Below are the code and all the weights of a small trained network. Each question names an input and a class and asks about switching units off, where a switched-off unit gives its printed mean instead of its output.

import numpy as np


def w(rows, s, z=0):
    codes = np.array(rows[::2]) - 128.0
    scale = np.full(codes.shape[1], s)
    scale[-1] = z or s
    return codes * scale


def f(y):
    return np.maximum(y, 0)


def log_softmax(a):
    a = a - a.max(-1, keepdims=True)
    return a - np.log(np.exp(a).sum(-1, keepdims=True))


def net(x, mask):
    res = np.array(x, float).reshape(1, 5) / 4 @ E
    y = f(res @ A[0][:, :-1].T + A[0][:, -1])
    res = res + np.where(mask, y, B[0][:, -1]) @ B[0][:, :-1]
    return log_softmax(res[-1] @ U[:, :-1].T + U[:, -1])


A, B = {}, {}
E = w([
[80,125,115,164,76,248,28,177,145,28,132],'x0',
[28,205,80,133,20,41,146,40,195,96,74],'x1',
[97,9,67,168,90,218,221,51,112,123,221],'x2',
[1,74,232,38,154,195,134,108,144,186,41],'x3',
[153,100,188,94,56,98,196,151,45,19,55],'x4',
],0.0057)
A[0] = w([
[152,79,48,157,125,150,160,100,102,118,173,95],'neuron 1',
[134,110,154,106,176,80,165,104,113,172,103,123],'neuron 2',
[142,110,156,130,89,103,166,173,64,22,106,223],'neuron 3',
[187,173,84,194,141,64,88,151,112,92,163,59],'neuron 4',
[9,64,205,48,151,170,119,116,140,182,61,64],'neuron 5',
[62,202,115,114,24,94,145,49,253,141,95,86],'neuron 6',
[157,141,150,107,122,91,181,80,136,188,111,29],'neuron 7',
[196,134,104,113,67,112,148,139,73,87,131,144],'neuron 8',
[140,120,156,101,140,67,171,85,110,167,140,65],'neuron 9',
[124,157,142,152,143,89,64,158,134,162,119,208],'neuron 10',
[60,198,100,142,54,73,166,31,177,86,64,105],'neuron 11',
[129,92,186,79,112,115,173,134,83,60,102,136],'neuron 12',
[155,208,148,83,154,98,77,178,158,146,75,132],'neuron 13',
[159,125,160,117,90,130,171,120,16,72,64,137],'neuron 14',
[145,187,162,59,148,76,56,174,124,125,117,113],'neuron 15',
[92,67,63,151,113,174,173,40,137,131,207,217],'neuron 16',
[180,94,167,112,73,82,193,134,66,33,59,253],'neuron 17',
[175,139,139,152,132,51,204,127,138,168,144,109],'neuron 18',
[102,176,105,214,190,140,86,116,193,179,159,210],'neuron 19',
[172,95,160,115,197,171,112,188,62,160,145,63],'neuron 20',
[114,125,68,111,164,123,62,116,168,198,181,216],'neuron 21',
[172,170,109,139,123,86,188,133,108,163,155,72],'neuron 22',
[157,121,87,181,104,134,97,186,174,56,150,70],'neuron 23',
[208,113,180,126,204,162,152,153,94,129,158,95],'neuron 24',
[161,144,128,125,151,70,163,112,132,120,173,78],'neuron 25',
[119,163,82,142,193,158,78,70,198,184,156,219],'neuron 26',
[129,160,143,183,67,188,44,130,111,79,125,88],'neuron 27',
[149,101,117,58,142,87,174,83,94,194,99,106],'neuron 28',
[95,55,117,136,133,202,211,75,82,161,163,114],'neuron 29',
[83,168,209,51,149,177,116,117,155,158,75,65],'neuron 30',
[232,177,37,197,105,82,115,131,108,80,198,53],'neuron 31',
[122,51,55,155,94,168,211,72,109,112,172,210],'neuron 32',
[111,197,152,83,147,130,85,186,125,144,95,206],'neuron 33',
[218,83,185,105,203,195,113,206,61,147,148,23],'neuron 34',
[188,198,106,165,132,85,98,197,134,122,102,101],'neuron 35',
[102,205,114,146,74,93,151,52,134,113,109,96],'neuron 36',
[116,87,130,123,100,177,58,175,137,71,126,76],'neuron 37',
[111,141,144,150,105,173,86,121,142,63,110,47],'neuron 38',
[171,104,119,112,190,65,167,112,95,143,131,79],'neuron 39',
[93,126,96,124,84,183,84,186,172,68,124,191],'neuron 40',
],0.006,0.00053)
B[0] = w([
[140,146,128,97,144,113,178,150,167,72,98,204],'neuron 1',
[69,175,87,153,155,174,117,150,102,116,168,180],'neuron 2',
[167,144,104,105,106,167,77,94,144,197,96,210],'neuron 3',
[96,181,219,54,72,119,181,159,166,99,162,205],'neuron 4',
[66,198,253,62,12,124,208,150,178,146,253,254],'neuron 5',
[132,34,48,196,81,42,122,224,202,156,138,250],'neuron 6',
[59,171,53,200,177,200,106,98,47,145,159,176],'neuron 7',
[153,147,200,57,68,161,139,108,156,163,66,185],'neuron 8',
[44,200,83,175,204,164,75,99,59,144,144,177],'neuron 9',
[168,128,106,86,170,111,173,124,147,88,69,176],'neuron 10',
[168,78,66,204,102,79,104,203,198,139,164,242],'neuron 11',
[182,145,77,80,76,175,101,115,114,205,84,196],'neuron 12',
[130,167,94,132,207,98,164,140,131,55,50,206],'neuron 13',
[180,115,92,114,91,201,86,102,130,194,69,205],'neuron 14',
[142,154,80,154,221,121,148,128,161,59,86,199],'neuron 15',
[140,150,97,78,190,100,185,108,159,40,57,244],'neuron 16',
[188,136,82,104,106,191,66,91,173,175,97,226],'neuron 17',
[98,214,87,173,148,180,111,84,78,137,169,188],'neuron 18',
[191,124,91,84,64,173,106,52,130,188,39,214],'neuron 19',
[151,45,96,197,81,68,145,202,204,142,159,205],'neuron 20',
[209,107,108,72,80,187,88,93,124,189,73,206],'neuron 21',
[54,191,173,151,136,164,95,102,44,141,185,176],'neuron 22',
[68,211,158,148,91,161,136,106,105,133,213,193],'neuron 23',
[144,95,66,207,91,94,119,205,177,137,160,199],'neuron 24',
[50,154,146,152,121,170,110,94,83,146,187,168],'neuron 25',
[205,129,107,76,58,197,99,76,153,198,39,217],'neuron 26',
[39,181,120,173,180,189,99,86,55,140,184,203],'neuron 27',
[94,234,68,173,165,191,48,88,83,140,174,187],'neuron 28',
[143,173,118,123,171,109,184,170,178,40,86,225],'neuron 29',
[83,171,206,67,106,115,211,160,165,96,171,214],'neuron 30',
[91,202,254,25,11,121,203,134,172,130,224,243],'neuron 31',
[135,152,104,94,218,95,178,125,170,32,57,238],'neuron 32',
[134,153,122,120,181,124,160,158,164,68,99,194],'neuron 33',
[138,33,72,205,64,57,128,220,165,136,168,233],'neuron 34',
[112,167,157,84,171,114,202,143,186,68,105,191],'neuron 35',
[123,65,85,195,61,94,103,204,152,137,154,199],'neuron 36',
[89,174,75,176,172,189,81,102,82,108,182,196],'neuron 37',
[95,162,63,213,180,189,53,119,92,140,144,183],'neuron 38',
[82,165,76,174,150,150,122,122,92,131,173,179],'neuron 39',
[100,198,109,164,186,154,57,99,93,133,148,207],'neuron 40',
],0.0044,0.0066)
U = w([
[78,168,213,46,80,123,196,143,157,132,219,197],'0',
[147,44,76,255,112,60,124,212,173,150,163,76],'1',
[42,189,92,226,201,193,77,86,65,135,179,107],'2',
[155,146,106,81,225,100,200,135,167,23,41,31],'3',
[224,119,109,56,96,186,88,77,144,230,48,185],'4',
[129,82,159,142,157,86,111,91,98,129,127,254],'5',
],0.0071,0.00084)

Each question gives the input, the list of numbers given to net, and the class t.
The units are the neurons (one row each of A and B). Each row of codes is followed by its name. A weight is (code - 128) times the scale printed after its matrix; where a second scale follows, it is the last column's (A, B and U).
mask holds one flag per neuron, in row order. A switched-off neuron (its flag False) gives its mean, the last column of its row in B, instead of its output. The means were averaged over made-up inputs and are rounded, as every weight is.
A unit's drop is (log p(t) with every unit on - log p(t) with that unit switched off) / (log p(t) with every unit on - log p(t) with every unit switched off).
The circuit of an input: a set's keep is (log p(t) with only the set's units on - log p(t) with every unit switched off) / (log p(t) with every unit on - log p(t) with every unit switched off). Starting from the 12 units with the biggest drops (on a tie, the unit counted first), units are removed one at a time, each time the one whose removal leaves the highest keep (on an exact tie, the one counted first), for as long as the keep stays at least 0.8.
circuit, biggest first: the units of the circuit, biggest drop first
unit that matters most: the unit with the biggest drop
top k neurons: the k neurons with the biggest drops, biggest first
drop when u is switched off: that unit's drop, to one decimal
input [-3,7,-8,-8,6], class 0: circuit, biggest first : neuron 31
input [-5,-4,-2,-5,6], class 4: circuit, biggest first : neuron 17; neuron 14
input [5,2,7,0,2], class 3: circuit, biggest first : neuron 32; neuron 16
input [5,7,-5,3,3], class 1: circuit, biggest first : neuron 6; neuron 11
input [2,4,-6,2,-6], class 3: circuit, biggest first : neuron 13; neuron 10
input [0,7,-8,-7,-8], class 3: top 4 neurons : neuron 13; neuron 35; neuron 15; neuron 10
input [3,-3,8,-7,6], class 3: top 3 neurons : neuron 32; neuron 5; neuron 16
input [-1,4,7,2,-2], class 3: circuit, biggest first : neuron 16; neuron 32
input [1,-3,-2,-5,4], class 0: circuit, biggest first : neuron 31; neuron 4
input [-6,7,7,-7,-4], class 0: top 4 neurons : neuron 31; neuron 4; neuron 22; neuron 34
input [-8,3,-1,7,2], class 2: top 3 neurons : neuron 28; neuron 7; neuron 9
input [4,-4,-6,8,-8], class 0: top 2 neurons : neuron 5; neuron 30
input [5,-8,-8,2,6], class 1: top 3 neurons : neuron 34; neuron 20; neuron 24
input [-8,-6,-5,7,2], class 2: unit that matters most : neuron 28
input [-5,-8,7,-8,-6], class 0: top 2 neurons : neuron 31; neuron 4
input [-6,-3,-8,6,-7], class 3: top 4 neurons : neuron 13; neuron 15; neuron 33; neuron 10
input [5,1,7,0,3], class 3: top 3 neurons : neuron 32; neuron 16; neuron 29
input [2,-2,8,-8,6], class 0: top 2 neurons : neuron 31; neuron 23
input [6,-5,8,0,2], class 3: top 4 neurons : neuron 32; neuron 16; neuron 29; neuron 1
input [4,-8,-6,7,4], class 1: circuit, biggest first : neuron 34
input [5,4,8,5,-4], class 3: top 3 neurons : neuron 16; neuron 32; neuron 29
input [-1,8,2,5,-7], class 1: top 2 neurons : neuron 6; neuron 11
input [2,-7,-4,-7,-2], class 0: top 3 neurons : neuron 31; neuron 4; neuron 6
input [3,-1,1,2,-6], class 4: drop when neuron 19 is switched off : 0.1
input [2,6,1,-7,5], class 0: drop when neuron 23 is switched off : 0.1
input [0,-6,0,0,7], class 4: drop when neuron 8 is switched off : 0.2
input [-6,-2,-8,-5,-5], class 3: circuit, biggest first : neuron 13
